Below is a small trained network, with its code and all its weights. Each question gives an input and a class and asks what happens when units are switched off, that is, made to give their printed mean instead of their output.

import numpy as np


def w(rows, s, z=0):
    codes = np.array(rows[::2]) - 128.0
    scale = np.full(codes.shape[1], s)
    scale[-1] = z or s
    return codes * scale


def f(y):
    return np.maximum(y, 0)


def log_softmax(a):
    a = a - a.max(-1, keepdims=True)
    return a - np.log(np.exp(a).sum(-1, keepdims=True))


def net(x, mask):
    res = np.array(x, float).reshape(1, 7) / 4 @ E
    y = f(res @ A[0][:, :-1].T + A[0][:, -1])
    res = res + np.where(mask, y, B[0][:, -1]) @ B[0][:, :-1]
    return log_softmax(res[-1] @ U[:, :-1].T + U[:, -1])


A, B = {}, {}
E = w([
[151,1,207,122,44],'x0',
[137,149,184,153,67],'x1',
[103,198,174,89,63],'x2',
[71,36,132,51,160],'x3',
[232,180,163,180,165],'x4',
[51,127,67,224,128],'x5',
[75,129,239,122,150],'x6',
],0.0072)
A[0] = w([
[140,125,127,127,146,67],'N0',
[218,113,165,173,185,122],'N1',
[43,93,188,79,105,97],'N2',
[134,149,137,71,106,131],'N3',
[162,120,95,101,126,52],'N4',
[136,119,164,135,135,61],'N5',
[128,117,167,148,132,82],'N6',
[180,89,38,82,122,124],'N7',
[135,172,174,119,180,69],'N8',
[126,104,131,142,98,60],'N9',
[213,104,212,154,160,63],'N10',
[79,117,174,139,107,9],'N11',
[106,69,54,130,141,141],'N12',
[102,141,134,212,110,70],'N13',
[113,120,116,209,106,100],'N14',
[173,114,98,123,123,94],'N15',
[97,127,103,81,203,154],'N16',
[149,139,117,107,135,73],'N17',
[131,143,128,98,43,84],'N18',
[129,108,133,138,114,102],'N19',
[123,88,116,129,111,75],'N20',
[129,115,90,103,156,156],'N21',
[139,113,87,116,113,106],'N22',
[124,100,104,131,130,63],'N23',
[68,152,162,136,109,64],'N24',
[161,145,123,219,83,37],'N25',
[90,143,125,96,188,122],'N26',
[67,140,190,167,64,72],'N27',
[88,156,130,73,225,108],'N28',
[150,120,182,162,181,90],'N29',
[112,121,115,133,150,58],'N30',
[131,88,100,126,132,70],'N31',
[199,163,186,105,122,91],'N32',
[127,155,112,135,182,118],'N33',
[150,98,182,147,65,65],'N34',
[119,99,139,84,157,79],'N35',
[177,123,146,132,142,68],'N36',
[190,181,162,79,6,2],'N37',
[152,158,157,133,85,60],'N38',
[174,135,143,126,133,73],'N39',
[93,189,144,120,192,45],'N40',
[103,119,144,100,155,70],'N41',
[105,134,142,119,103,76],'N42',
],0.012,0.0058)
B[0] = w([
[136,141,137,125,141,132],'N0',
[231,78,138,177,89,224],'N1',
[89,23,122,51,87,253],'N2',
[143,130,145,101,196,181],'N3',
[119,114,106,140,140,145],'N4',
[145,96,143,126,101,142],'N5',
[140,101,137,124,91,151],'N6',
[142,119,67,107,167,222],'N7',
[98,132,203,160,154,173],'N8',
[150,131,96,92,116,145],'N9',
[203,31,155,169,65,207],'N10',
[65,116,115,121,97,159],'N11',
[135,118,37,116,120,241],'N12',
[85,165,56,165,84,178],'N13',
[141,172,61,154,92,187],'N14',
[123,119,103,128,159,158],'N15',
[128,74,141,182,170,240],'N16',
[140,129,108,138,139,140],'N17',
[117,174,91,66,167,177],'N18',
[144,136,108,123,114,146],'N19',
[123,109,89,137,120,157],'N20',
[135,110,106,117,150,198],'N21',
[129,97,119,110,124,158],'N22',
[106,136,101,148,122,146],'N23',
[76,122,167,134,83,164],'N24',
[147,206,88,175,94,183],'N25',
[87,130,150,150,183,201],'N26',
[65,115,153,109,41,197],'N27',
[89,135,159,163,231,232],'N28',
[111,106,190,160,89,173],'N29',
[105,119,118,148,136,140],'N30',
[121,139,98,141,130,157],'N31',
[219,121,159,104,165,201],'N32',
[126,142,106,169,178,197],'N33',
[179,145,124,78,90,198],'N34',
[140,80,132,133,151,174],'N35',
[169,104,127,151,122,153],'N36',
[118,253,119,24,206,205],'N37',
[146,159,161,93,153,158],'N38',
[177,112,117,129,136,152],'N39',
[62,154,145,233,147,189],'N40',
[122,78,144,149,144,156],'N41',
[112,123,132,102,119,145],'N42',
],0.024,0.0074)
U = w([
[90,156,143,40,37,131],'0',
[123,93,143,80,171,2],'1',
[190,137,43,121,165,173],'2',
[178,233,164,22,129,139],'3',
[125,108,44,138,154,165],'4',
[253,173,195,113,77,105],'5',
[117,167,139,186,172,149],'6',
[180,250,89,152,53,131],'7',
],0.0062,0.0077)

Each question gives the input, the list of numbers given to net, and the class t.
The units are the neurons (one row each of A and B). Each row of codes is followed by its name. A weight is (code - 128) times the scale printed after its matrix; where a second scale follows, it is the last column's (A, B and U).
mask holds one flag per neuron, in row order. A switched-off neuron (its flag False) gives its mean, the last column of its row in B, instead of its output. The means were averaged over made-up inputs and are rounded, as every weight is.
A unit's drop is (log p(t) with every unit on - log p(t) with that unit switched off) / (log p(t) with every unit on - log p(t) with every unit switched off).
The circuit of an input: a set's keep is (log p(t) with only the set's units on - log p(t) with every unit switched off) / (log p(t) with every unit on - log p(t) with every unit switched off). Starting from the 12 units with the biggest drops (on a tie, the unit counted first), units are removed one at a time, each time the one whose removal leaves the highest keep (on an exact tie, the one counted first), for as long as the keep stays at least 0.8.
units of the circuit, in order: the units of the circuit, biggest drop first
most important unit: the unit with the biggest drop
top k neurons: the k neurons with the biggest drops, biggest first
drop of u: that unit's drop, to one decimal
input [-5,-3,5,-8,8,1,1], class 5: most important unit	N32
input [8,3,-6,-1,-3,-5,-1], class 5: units of the circuit, in order	N10, N34
input [8,-4,-3,-8,4,0,-7], class 5: units of the circuit, in order	N1, N10
input [3,7,2,-8,6,3,0], class 7: top 2 neurons	N25, N13
input [2,6,3,2,-5,-6,1], class 0: top 3 neurons	N2, N27, N28
input [-8,-2,1,-2,7,7,-5], class 7: units of the circuit, in order	N25, N2
input [5,-3,1,1,-7,-5,2], class 0: units of the circuit, in order	N2, N28
input [-6,-3,1,7,3,7,-1], class 6: units of the circuit, in order	N28, N40
input [-5,5,1,-4,4,-8,-5], class 5: top 3 neurons	N1, N10, N32
input [-6,7,5,-3,1,3,7], class 0: top 3 neurons	N27, N24, N16
input [-4,4,-5,-1,-4,2,4], class 6: top 2 neurons	N2, N7
input [-7,-1,8,-6,-6,-4,5], class 6: top 2 neurons	N40, N28
input [-1,-3,8,-3,8,-6,0], class 5: top 3 neurons	N10, N1, N32
input [-7,3,4,-5,3,-7,-1], class 3: units of the circuit, in order	N37
input [-1,0,1,-7,2,5,8], class 7: drop of N33	0.0
input [0,0,-7,3,2,-8,-1], class 5: drop of N13	0.1
input [5,-5,6,0,8,-7,-2], class 5: drop of N10	0.3
